Below are the code and all the weights of a small trained network. Each question names an input and a target symbol and asks about switching units off, where a switched-off unit gives its printed mean instead of its output.

import numpy as np


def w(rows, s, z=0):
    codes = np.array(rows[::2]) - 128.0
    scale = np.full(codes.shape[1], s)
    scale[-1] = z or s
    return codes * scale


def f(y):
    return y / 2 * (1 + np.tanh(0.7978845608 * (y + 0.044715 * y**3)))


def softmax(a):
    e = np.exp(a - a.max(-1, keepdims=True))
    return e / e.sum(-1, keepdims=True)


def log_softmax(a):
    a = a - a.max(-1, keepdims=True)
    return a - np.log(np.exp(a).sum(-1, keepdims=True))


def net(x, mask):
    ids = ['ΓΘΠΣαβεζηλμξφψω'.index(c) for c in x.split()]
    T = len(ids)
    res = E[ids] + P[:T]
    r = res
    for j in range(2):
        rows = slice(2 * j, 2 * j + 2)
        q, k, v = (r @ M[0][rows].T for M in (Q, K, V))
        z = softmax(np.where(np.tri(T) > 0, q @ k.T / 2**0.5, -1e9)) @ v
        o = O[0][rows]
        res = res + np.where(mask[j], z, o[:, -1]) @ o[:, :-1]
    y = f(res @ A[0][:, :-1].T + A[0][:, -1])
    res = res + np.where(mask[2:14], y, B[0][:, -1]) @ B[0][:, :-1]
    return log_softmax(res[-1] @ U[:, :-1].T + U[:, -1])


Q, K, V, O, A, B = {}, {}, {}, {}, {}, {}
E = w([
[151,156,96,148,160],'Γ',
[185,168,70,91,138],'Θ',
[187,133,119,121,153],'Π',
[161,2,111,180,215],'Σ',
[180,121,57,47,130],'α',
[107,252,189,227,191],'β',
[175,114,57,110,146],'ε',
[149,145,144,113,119],'ζ',
[130,219,92,58,154],'η',
[29,164,71,136,24],'λ',
[167,116,148,101,139],'μ',
[223,169,84,46,151],'ξ',
[161,136,116,121,127],'φ',
[63,163,80,219,204],'ψ',
[150,109,143,125,144],'ω',
],0.009)
P = w([
[53,162,98,46,189],'0',
[91,175,64,122,244],'1',
[117,167,84,153,208],'2',
[126,165,105,136,155],'3',
[200,150,119,144,122],'4',
[201,147,150,153,104],'5',
[204,132,150,161,76],'6',
[244,163,135,151,104],'7',
[255,129,119,169,100],'8',
[247,118,146,160,77],'9',
],0.0041)
Q[0] = w([
[2,57,222,158,81],'H1',
[174,148,195,55,181],'H1',
[161,133,233,211,160],'H2',
[33,60,184,217,58],'H2',
],0.0081)
K[0] = w([
[138,32,60,2,216],'H1',
[189,102,190,103,3],'H1',
[160,69,123,62,44],'H2',
[192,190,32,95,240],'H2',
],0.006)
V[0] = w([
[171,143,217,224,231],'H1',
[177,184,225,254,153],'H1',
[19,163,27,207,33],'H2',
[89,248,200,130,124],'H2',
],0.0071)
O[0] = w([
[180,66,233,109,195,251],'H1',
[200,91,238,156,103,187],'H1',
[66,134,116,237,1,31],'H2',
[131,208,222,185,82,192],'H2',
],0.0083,0.0017)
A[0] = w([
[149,198,83,166,77,212],'N1',
[66,84,175,52,170,113],'N2',
[201,18,142,162,66,92],'N3',
[108,99,166,38,222,165],'N4',
[193,108,192,28,243,226],'N5',
[191,142,114,164,29,27],'N6',
[208,85,46,142,91,147],'N7',
[80,146,156,141,68,191],'N8',
[162,79,157,150,159,157],'N9',
[120,91,35,158,68,255],'N10',
[11,99,178,175,96,86],'N11',
[195,199,101,2,91,36],'N12',
],0.0081,0.005)
B[0] = w([
[74,123,237,80,206,159],'N1',
[22,99,148,232,19,128],'N2',
[107,231,203,190,248,137],'N3',
[147,135,24,199,3,174],'N4',
[121,125,42,166,12,255],'N5',
[221,191,106,67,127,122],'N6',
[61,26,171,139,248,146],'N7',
[197,153,189,81,210,133],'N8',
[76,175,136,107,141,158],'N9',
[124,28,150,61,218,153],'N10',
[250,96,92,213,199,124],'N11',
[140,163,55,223,219,152],'N12',
],0.0067,0.012)
U = w([
[124,117,124,137,135,99],'Γ',
[171,130,88,107,178,48],'Θ',
[132,104,96,113,84,49],'Π',
[133,16,89,206,118,229],'Σ',
[108,94,60,109,177,1],'α',
[181,183,223,203,34,199],'β',
[133,54,89,112,168,41],'ε',
[125,132,116,62,89,100],'ζ',
[78,255,100,92,162,171],'η',
[160,77,220,42,199,221],'λ',
[83,136,97,90,49,20],'μ',
[192,170,31,127,177,131],'ξ',
[121,112,117,85,110,153],'φ',
[102,109,151,221,194,84],'ψ',
[57,112,115,122,62,83],'ω',
],0.0063,0.0046)

Each question gives the input, a string of symbols that net reads in full, and the target symbol t.
The units are the heads (2 rows each of Q, K, V and O) and the neurons (one row each of A and B). Each row of codes is followed by its name. A weight is (code - 128) times the scale printed after its matrix; where a second scale follows, it is the last column's (O, A, B and U).
mask holds one flag per unit, heads first, then neurons. A switched-off unit (its flag False) gives its mean, the last column of its rows in O or B, instead of its output. The means were averaged over made-up inputs and are rounded, as every weight is.
A unit's drop is (log p(t) with every unit on - log p(t) with that unit switched off) / (log p(t) with every unit on - log p(t) with every unit switched off).
The circuit of an input: a set's keep is (log p(t) with only the set's units on - log p(t) with every unit switched off) / (log p(t) with every unit on - log p(t) with every unit switched off). Starting from the 12 units with the biggest drops (on a tie, the unit counted first), units are removed one at a time, each time the one whose removal leaves the highest keep (on an exact tie, the one counted first), for as long as the keep stays at least 0.8.
units of the circuit, in order: the units of the circuit, biggest drop first
k most important neurons: the k neurons with the biggest drops, biggest first
which heads matter: for each layer, one digit per head in row order, 1 if its drop is at least 0.15 and else 0, layers parted by /
drop when u is switched off: that unit's drop, to one decimal
input ε β Θ, target β: units of the circuit, in order	H1, H2, N10
input α η η η β α, target β: 2 most important neurons	N10, N3
input β β Θ, target β: units of the circuit, in order	H1, H2
input Σ Σ φ ε φ ξ Γ β ξ, target β: units of the circuit, in order	H1, N5
input Γ Σ ψ λ η ξ ψ φ, target λ: 2 most important neurons	N5, N4
input ε Σ λ ζ ξ ξ β η, target β: units of the circuit, in order	H1, H2
input Π β η Γ, target β: units of the circuit, in order	H1, H2, N10
input λ Π η ε ε, target λ: 4 most important neurons	N5, N10, N1, N4
input λ β β ω ε, target β: units of the circuit, in order	H1, H2
input ξ ω Γ λ Π, target λ: most important neuron	N5
input η β ξ ε β Γ Γ ξ ε, target β: units of the circuit, in order	H1, N3, N10
input μ α α β Σ β β φ, target β: which heads matter	10
input ε ε ψ ξ Σ ω λ Σ λ, target λ: which heads matter	00
input λ ξ φ, target λ: 3 most important neurons	N5, N10, N1
input Π β Σ β, target β: which heads matter	10
input ε Π η ω α Σ λ λ ξ η, target λ: which heads matter	11
input η β λ β ω μ, target β: which heads matter	11
input φ ψ λ Θ, target λ: which heads matter	01
input Γ ξ ξ λ Θ ξ, target λ: 2 most important neurons	N5, N1
input β μ μ, target β: 2 most important neurons	N10, N7
input β φ φ, target β: units of the circuit, in order	H1, H2, N10
input ω ξ η β Π, target β: which heads matter	10
input ω λ μ, target λ: 4 most important neurons	N5, N4, N10, N1
input Γ Θ λ η μ β λ ω, target λ: 2 most important neurons	N5, N4
input ψ β ζ, target β: 2 most important neurons	N10, N7
input φ ξ ψ ω λ η, target λ: 3 most important neurons	N5, N1, N4
input λ φ ζ, target λ: most important neuron	N5
input Σ η λ ψ ε λ ζ ξ ε, target λ: 2 most important neurons	N5, N10
input β ξ ψ Π, target β: drop when H2 is switched off	0.2
